Below are the code and all the weights of a small trained network. Each question names an input and a class and asks about switching units off, where a switched-off unit gives its printed mean instead of its output.

import numpy as np


def w(rows, s, z=0):
    codes = np.array(rows[::2]) - 128.0
    scale = np.full(codes.shape[1], s)
    scale[-1] = z or s
    return codes * scale


def f(y):
    return y / 2 * (1 + np.tanh(0.7978845608 * (y + 0.044715 * y**3)))


def log_softmax(a):
    a = a - a.max(-1, keepdims=True)
    return a - np.log(np.exp(a).sum(-1, keepdims=True))


def net(x, mask):
    res = np.array(x, float).reshape(1, 8) / 4 @ E
    y = f(res @ A[0][:, :-1].T + A[0][:, -1])
    res = res + np.where(mask, y, B[0][:, -1]) @ B[0][:, :-1]
    return log_softmax(res[-1] @ U[:, :-1].T + U[:, -1])


A, B = {}, {}
E = w([
[192,56,73,166,74,20],'x0',
[99,139,87,105,106,99],'x1',
[81,1,132,66,53,176],'x2',
[122,112,135,102,159,90],'x3',
[72,77,91,223,218,167],'x4',
[190,111,2,32,186,153],'x5',
[130,155,100,158,73,173],'x6',
[123,128,123,123,127,118],'x7',
],0.008)
A[0] = w([
[189,184,171,80,42,105,134],'n1',
[144,200,93,175,175,96,100],'n2',
[47,175,187,93,151,175,118],'n3',
[63,136,191,158,92,70,142],'n4',
[214,110,76,141,105,124,111],'n5',
[104,136,90,161,167,130,107],'n6',
[184,93,80,147,141,122,72],'n7',
[160,146,78,60,193,197,75],'n8',
[208,107,52,111,157,132,90],'n9',
[124,89,130,185,132,192,175],'n10',
[104,119,146,179,86,76,170],'n11',
[87,49,130,108,113,154,89],'n12',
[175,157,159,83,74,116,157],'n13',
[189,193,122,159,148,111,125],'n14',
[113,6,142,58,76,223,69],'n15',
[100,152,185,122,55,63,150],'n16',
[80,171,91,150,106,136,81],'n17',
[135,84,109,132,108,68,137],'n18',
[165,66,141,229,92,34,120],'n19',
[202,127,134,118,91,64,186],'n20',
[91,66,77,247,186,104,124],'n21',
[88,91,59,204,167,128,62],'n22',
[37,100,66,177,174,118,40],'n23',
[189,98,40,135,133,103,115],'n24',
[185,110,97,76,191,172,96],'n25',
[206,155,195,77,124,133,167],'n26',
[156,144,101,189,176,183,180],'n27',
[146,166,122,141,159,116,80],'n28',
[93,119,191,212,109,88,172],'n29',
[98,184,100,182,197,66,42],'n30',
[24,220,158,30,169,162,101],'n31',
[128,24,98,172,52,106,120],'n32',
[154,177,118,163,153,80,59],'n33',
[167,190,93,173,168,99,81],'n34',
[221,128,145,56,110,118,33],'n35',
[54,53,123,102,84,135,89],'n36',
[134,105,113,160,148,168,143],'n37',
[130,39,98,189,175,171,52],'n38',
[39,177,119,104,171,253,84],'n39',
[52,126,90,169,156,131,39],'n40',
[98,151,113,125,126,192,4],'n41',
[138,226,88,135,95,84,88],'n42',
[93,81,138,76,134,170,51],'n43',
],0.011,0.0027)
B[0] = w([
[74,60,64,90,44,86,201],'n1',
[187,155,204,121,100,68,181],'n2',
[175,104,75,163,171,207,198],'n3',
[90,206,118,124,126,183,193],'n4',
[105,108,75,169,159,170,179],'n5',
[117,101,139,106,49,83,152],'n6',
[126,142,83,131,168,154,164],'n7',
[53,212,99,180,166,165,198],'n8',
[90,236,125,146,140,178,196],'n9',
[113,159,112,71,108,84,177],'n10',
[122,193,63,159,186,168,178],'n11',
[176,168,170,127,77,2,189],'n12',
[42,51,80,83,98,94,179],'n13',
[185,125,160,145,74,75,172],'n14',
[168,170,243,152,89,96,248],'n15',
[99,153,67,116,105,170,191],'n16',
[133,133,148,148,162,114,139],'n17',
[202,126,123,156,155,162,176],'n18',
[142,80,87,219,196,184,217],'n19',
[161,86,87,91,133,154,194],'n20',
[90,63,78,62,55,174,213],'n21',
[66,23,125,77,92,111,181],'n22',
[60,84,101,91,47,102,180],'n23',
[111,172,74,193,208,169,197],'n24',
[64,183,98,120,138,149,188],'n25',
[101,78,77,88,71,101,171],'n26',
[124,96,129,95,80,112,174],'n27',
[129,147,169,119,114,82,144],'n28',
[21,194,97,140,159,169,205],'n29',
[154,160,164,143,89,72,179],'n30',
[193,61,115,163,186,177,216],'n31',
[213,135,192,165,153,129,215],'n32',
[171,138,189,159,106,102,163],'n33',
[193,160,183,171,95,80,177],'n34',
[100,137,106,62,81,148,178],'n35',
[158,178,189,179,114,68,201],'n36',
[102,126,126,118,119,114,152],'n37',
[99,102,140,73,99,99,186],'n38',
[169,70,94,149,162,134,221],'n39',
[98,109,70,112,92,131,159],'n40',
[141,97,166,130,139,150,147],'n41',
[156,98,188,132,115,119,176],'n42',
[161,175,172,181,163,108,175],'n43',
],0.0075,0.012)
U = w([
[59,37,114,2,64,85,190],'0',
[182,185,238,149,104,35,26],'1',
[161,92,103,176,198,190,250],'2',
[52,215,116,145,162,181,10],'3',
],0.0087,0.0018)

Each question gives the input, the list of numbers given to net, and the class t.
The units are the neurons (one row each of A and B). Each row of codes is followed by its name. A weight is (code - 128) times the scale printed after its matrix; where a second scale follows, it is the last column's (A, B and U).
mask holds one flag per neuron, in row order. A switched-off neuron (its flag False) gives its mean, the last column of its row in B, instead of its output. The means were averaged over made-up inputs and are rounded, as every weight is.
A unit's drop is (log p(t) with every unit on - log p(t) with that unit switched off) / (log p(t) with every unit on - log p(t) with every unit switched off).
The circuit of an input: a set's keep is (log p(t) with only the set's units on - log p(t) with every unit switched off) / (log p(t) with every unit on - log p(t) with every unit switched off). Starting from the 12 units with the biggest drops (on a tie, the unit counted first), units are removed one at a time, each time the one whose removal leaves the highest keep (on an exact tie, the one counted first), for as long as the keep stays at least 0.8.
units of the circuit, in order: the units of the circuit, biggest drop first
top k neurons: the k neurons with the biggest drops, biggest first
drop when u is switched off: that unit's drop, to one decimal
input [-8,2,7,6,-2,-6,4,4], class 2: units of the circuit, in order	(n31)
input [7,-5,-8,-8,-8,0,8,6], class 0: top 2 neurons	(n1, n13)
input [7,3,5,-2,3,2,-4,-5], class 2: top 2 neurons	(n19, n24)
input [6,4,-5,2,-3,2,-1,7], class 2: top 2 neurons	(n15, n24)
input [-4,3,8,-4,7,8,-4,0], class 1: top 3 neurons	(n15, n12, n43)
input [-6,-8,2,4,-7,4,3,0], class 0: top 3 neurons	(n26, n1, n13)
input [7,-5,6,-6,-6,0,-5,1], class 2: top 4 neurons	(n19, n32, n18, n21)
input [5,4,-6,-4,6,-3,-5,3], class 0: top 2 neurons	(n21, n22)
input [6,-1,-3,-4,4,-7,0,0], class 3: top 3 neurons	(n29, n4, n31)
input [-7,-7,-7,3,0,-5,-1,-6], class 1: top 4 neurons	(n2, n30, n19, n14)
input [7,-2,6,2,1,-2,6,5], class 2: top 3 neurons	(n19, n11, n2)
input [-8,7,-6,8,-7,-4,1,-2], class 2: top 2 neurons	(n31, n3)
input [-1,3,4,-1,-5,-7,-1,4], class 3: drop when n4 is switched off	0.3
input [4,2,2,7,4,-6,3,-8], class 3: units of the circuit, in order	(n29)
input [-2,3,-7,4,8,-6,3,-7], class 0: drop when n21 is switched off	0.3
input [-2,7,8,7,7,-1,7,1], class 1: drop when n15 is switched off	0.7
